Below is a small trained network, with its code and all its weights. Each question gives an input and a class and asks what happens when units are switched off, that is, made to give their printed mean instead of their output.

import numpy as np


def w(rows, s, z=0):
    codes = np.array(rows[::2]) - 128.0
    scale = np.full(codes.shape[1], s)
    scale[-1] = z or s
    return codes * scale


def f(y):
    return y / 2 * (1 + np.tanh(0.7978845608 * (y + 0.044715 * y**3)))


def log_softmax(a):
    a = a - a.max(-1, keepdims=True)
    return a - np.log(np.exp(a).sum(-1, keepdims=True))


def net(x, mask):
    res = np.array(x, float).reshape(1, 7) / 4 @ E
    y = f(res @ A[0][:, :-1].T + A[0][:, -1])
    res = res + np.where(mask, y, B[0][:, -1]) @ B[0][:, :-1]
    return log_softmax(res[-1] @ U[:, :-1].T + U[:, -1])


A, B = {}, {}
E = w([
[253,203,232],'x0',
[76,253,42],'x1',
[51,7,196],'x2',
[54,6,170],'x3',
[155,126,63],'x4',
[75,157,127],'x5',
[221,4,14],'x6',
],0.0059)
A[0] = w([
[135,104,132,122],'n1',
[94,163,52,34],'n2',
[88,100,155,92],'n3',
[111,151,81,72],'n4',
[187,61,155,129],'n5',
[114,149,114,77],'n6',
[136,153,127,108],'n7',
[130,110,101,93],'n8',
[158,179,131,86],'n9',
[127,136,142,118],'n10',
[129,114,101,99],'n11',
[110,113,152,120],'n12',
[134,108,99,66],'n13',
[138,238,84,13],'n14',
[130,112,101,93],'n15',
[157,175,134,94],'n16',
[146,159,139,108],'n17',
[112,151,82,80],'n18',
[177,149,111,2],'n19',
[156,174,133,93],'n20',
[7,116,193,47],'n21',
[40,118,183,48],'n22',
[147,163,132,98],'n23',
[116,152,110,73],'n24',
[117,142,104,86],'n25',
[144,154,139,108],'n26',
],0.012,0.0063)
B[0] = w([
[150,108,121,137],'n1',
[112,109,25,170],'n2',
[120,77,162,169],'n3',
[102,125,77,146],'n4',
[221,95,146,198],'n5',
[81,184,136,125],'n6',
[141,163,139,135],'n7',
[93,76,92,132],'n8',
[174,186,153,165],'n9',
[131,142,162,128],'n10',
[96,84,90,132],'n11',
[128,100,161,148],'n12',
[103,85,103,127],'n13',
[100,250,167,209],'n14',
[96,82,94,131],'n15',
[175,186,157,163],'n16',
[161,177,171,145],'n17',
[99,123,78,148],'n18',
[178,157,50,135],'n19',
[173,185,157,161],'n20',
[62,95,239,254],'n21',
[69,128,205,212],'n22',
[161,174,151,146],'n23',
[86,181,125,127],'n24',
[104,140,114,128],'n25',
[155,170,167,139],'n26',
],0.022,0.0074)
U = w([
[147,120,223,245],'0',
[63,77,253,86],'1',
[187,41,184,175],'2',
[222,122,197,2],'3',
[127,226,156,128],'4',
[160,21,161,139],'5',
[27,148,53,101],'6',
],0.0067,0.008)

Each question gives the input, the list of numbers given to net, and the class t.
The units are the neurons (one row each of A and B). Each row of codes is followed by its name. A weight is (code - 128) times the scale printed after its matrix; where a second scale follows, it is the last column's (A, B and U).
mask holds one flag per neuron, in row order. A switched-off neuron (its flag False) gives its mean, the last column of its row in B, instead of its output. The means were averaged over made-up inputs and are rounded, as every weight is.
A unit's drop is (log p(t) with every unit on - log p(t) with that unit switched off) / (log p(t) with every unit on - log p(t) with every unit switched off).
The circuit of an input: a set's keep is (log p(t) with only the set's units on - log p(t) with every unit switched off) / (log p(t) with every unit on - log p(t) with every unit switched off). Starting from the 12 units with the biggest drops (on a tie, the unit counted first), units are removed one at a time, each time the one whose removal leaves the highest keep (on an exact tie, the one counted first), for as long as the keep stays at least 0.8.
circuit, biggest first: the units of the circuit, biggest drop first
unit that matters most: the unit with the biggest drop
top k neurons: the k neurons with the biggest drops, biggest first
drop when u is switched off: that unit's drop, to one decimal
input [2,2,-2,4,6,0,0], class 2: circuit, biggest first : n14, n22
input [4,-6,7,6,8,-5,3], class 2: unit that matters most : n5
input [3,-3,0,-6,5,1,0], class 4: circuit, biggest first : n21, n3
input [8,-3,-5,8,-1,1,0], class 2: circuit, biggest first : n14, n5
input [3,-7,-2,1,2,1,-4], class 3: circuit, biggest first : n21, n22
input [-6,-5,-5,-5,-4,-7,-7], class 4: circuit, biggest first : n21, n5
input [-8,-3,-4,-3,-2,-1,8], class 5: top 2 neurons : n14, n5
input [-3,7,-6,-4,-6,7,5], class 6: top 3 neurons : n2, n18, n4
input [-6,6,-1,-6,-6,4,-4], class 6: top 4 neurons : n2, n18, n4, n5
input [6,-7,-8,5,-5,3,3], class 2: top 2 neurons : n14, n5
input [-5,6,-2,-6,-7,5,2], class 6: drop when n2 is switched off : 0.6
input [-5,-3,-2,0,7,2,0], class 6: drop when n5 is switched off : 0.2
input [4,4,-7,8,-1,3,6], class 2: drop when n21 is switched off : 0.1
input [-1,8,-4,7,8,-1,-6], class 6: circuit, biggest first : n2
